Below are the code and all the weights of a small trained network. Each question names an input and a class and asks about switching units off, where a switched-off unit gives its printed mean instead of its output.

import numpy as np


def w(rows, s, z=0):
    codes = np.array(rows[::2]) - 128.0
    scale = np.full(codes.shape[1], s)
    scale[-1] = z or s
    return codes * scale


def f(y):
    return y / 2 * (1 + np.tanh(0.7978845608 * (y + 0.044715 * y**3)))


def log_softmax(a):
    a = a - a.max(-1, keepdims=True)
    return a - np.log(np.exp(a).sum(-1, keepdims=True))


def net(x, mask):
    res = np.array(x, float).reshape(1, 3) / 4 @ E
    y = f(res @ A[0][:, :-1].T + A[0][:, -1])
    res = res + np.where(mask, y, B[0][:, -1]) @ B[0][:, :-1]
    return log_softmax(res[-1] @ U[:, :-1].T + U[:, -1])


A, B = {}, {}
E = w([
[186,34,164,133,20,155],'x0',
[159,34,115,124,248,178],'x1',
[42,147,127,131,101,253],'x2',
],0.0076)
A[0] = w([
[127,77,113,110,169,147,110],'neuron 0',
[72,132,109,119,104,205,57],'neuron 1',
[161,123,121,125,135,76,84],'neuron 2',
[140,91,123,143,99,144,59],'neuron 3',
[120,161,121,129,158,121,56],'neuron 4',
[104,152,112,134,162,106,59],'neuron 5',
[150,122,102,99,129,142,49],'neuron 6',
[122,83,112,126,197,138,90],'neuron 7',
[144,45,115,99,50,136,80],'neuron 8',
[140,102,120,157,130,53,89],'neuron 9',
[140,116,130,147,138,87,67],'neuron 10',
[126,99,141,152,139,39,91],'neuron 11',
[152,74,140,133,94,148,115],'neuron 12',
[107,208,131,129,202,115,96],'neuron 13',
[116,86,124,125,157,122,78],'neuron 14',
[134,71,130,119,181,153,119],'neuron 15',
[170,132,128,86,133,70,102],'neuron 16',
[108,142,153,154,156,117,132],'neuron 17',
[121,119,111,117,126,115,255],'neuron 18',
[144,68,117,159,177,159,89],'neuron 19',
[137,84,136,140,90,128,68],'neuron 20',
[145,102,154,123,183,152,66],'neuron 21',
[126,101,127,132,150,146,52],'neuron 22',
[92,164,112,155,68,79,94],'neuron 23',
[113,180,139,109,76,96,70],'neuron 24',
[158,41,126,150,42,138,94],'neuron 25',
[110,196,122,124,175,139,97],'neuron 26',
[102,127,142,164,133,148,96],'neuron 27',
[120,211,121,122,40,89,74],'neuron 28',
[163,121,114,124,125,80,64],'neuron 29',
[134,106,121,94,133,81,61],'neuron 30',
[149,117,122,138,152,58,143],'neuron 31',
[70,151,126,139,115,251,84],'neuron 32',
[87,184,111,131,195,94,103],'neuron 33',
[120,119,106,105,113,137,47],'neuron 34',
[126,126,127,126,130,110,45],'neuron 35',
[98,139,133,121,113,171,79],'neuron 36',
],0.016,0.0088)
B[0] = w([
[101,181,116,158,126,132,195],'neuron 0',
[230,156,119,85,141,141,198],'neuron 1',
[184,154,129,96,132,130,159],'neuron 2',
[129,169,118,54,94,116,140],'neuron 3',
[112,154,114,62,99,130,138],'neuron 4',
[110,153,123,54,101,116,147],'neuron 5',
[129,195,114,73,99,137,113],'neuron 6',
[86,196,135,154,109,136,210],'neuron 7',
[79,104,129,55,118,127,211],'neuron 8',
[195,141,125,106,129,126,169],'neuron 9',
[167,171,112,83,119,134,134],'neuron 10',
[199,139,129,106,135,133,176],'neuron 11',
[90,107,138,93,130,115,187],'neuron 12',
[74,79,135,60,104,122,226],'neuron 13',
[121,181,125,116,110,138,146],'neuron 14',
[97,181,124,179,117,123,219],'neuron 15',
[192,135,129,107,142,139,176],'neuron 16',
[121,108,126,124,123,130,150],'neuron 17',
[118,39,131,213,166,122,234],'neuron 18',
[98,204,125,157,117,126,206],'neuron 19',
[106,144,119,62,113,132,153],'neuron 20',
[109,209,122,123,108,125,172],'neuron 21',
[134,208,104,88,96,134,132],'neuron 22',
[90,194,129,166,125,128,198],'neuron 23',
[95,201,118,150,108,139,183],'neuron 24',
[62,72,123,66,121,131,237],'neuron 25',
[100,104,126,66,112,122,193],'neuron 26',
[150,140,127,112,129,131,135],'neuron 27',
[75,220,123,185,121,130,235],'neuron 28',
[184,163,118,84,104,126,148],'neuron 29',
[171,178,121,80,111,122,135],'neuron 30',
[204,104,134,144,134,133,201],'neuron 31',
[253,116,136,121,136,110,255],'neuron 32',
[70,75,124,57,128,138,225],'neuron 33',
[144,184,98,70,94,129,113],'neuron 34',
[142,183,95,69,102,135,112],'neuron 35',
[176,165,115,103,128,133,156],'neuron 36',
],0.042,0.0091)
U = w([
[27,85,134,54,93,71,96],'0',
[52,237,122,213,100,103,89],'1',
[218,146,138,119,132,102,53],'2',
[62,24,188,255,185,86,254],'3',
],0.0098,0.0041)

Each question gives the input, the list of numbers given to net, and the class t.
The units are the neurons (one row each of A and B). Each row of codes is followed by its name. A weight is (code - 128) times the scale printed after its matrix; where a second scale follows, it is the last column's (A, B and U).
mask holds one flag per neuron, in row order. A switched-off neuron (its flag False) gives its mean, the last column of its row in B, instead of its output. The means were averaged over made-up inputs and are rounded, as every weight is.
A unit's drop is (log p(t) with every unit on - log p(t) with that unit switched off) / (log p(t) with every unit on - log p(t) with every unit switched off).
most important unit: the unit with the biggest drop
top k neurons: the k neurons with the biggest drops, biggest first
drop of u: that unit's drop, to one decimal
input [-5,-3,8], class 2: most important unit => neuron 32
input [6,8,8], class 1: top 2 neurons => (neuron 19; neuron 15)
input [-8,-4,-8], class 0: top 3 neurons => (neuron 33; neuron 13; neuron 32)
input [-8,-8,0], class 0: top 2 neurons => (neuron 13; neuron 33)
input [0,-1,-3], class 3: top 2 neurons => (neuron 32; neuron 1)
input [6,3,7], class 2: top 2 neurons => (neuron 32; neuron 1)
input [-5,-5,3], class 0: top 4 neurons => (neuron 13; neuron 33; neuron 26; neuron 15)
input [-8,-6,-8], class 0: top 2 neurons => (neuron 33; neuron 13)
input [-2,3,4], class 2: top 2 neurons => (neuron 32; neuron 28)
input [-7,3,6], class 0: top 2 neurons => (neuron 13; neuron 33)
input [-8,1,8], class 0: top 3 neurons => (neuron 13; neuron 33; neuron 26)
input [5,-6,2], class 1: top 2 neurons => (neuron 28; neuron 23)
input [-3,-1,-4], class 2: drop of neuron 25 => 0.2
input [6,8,4], class 1: most important unit => neuron 19
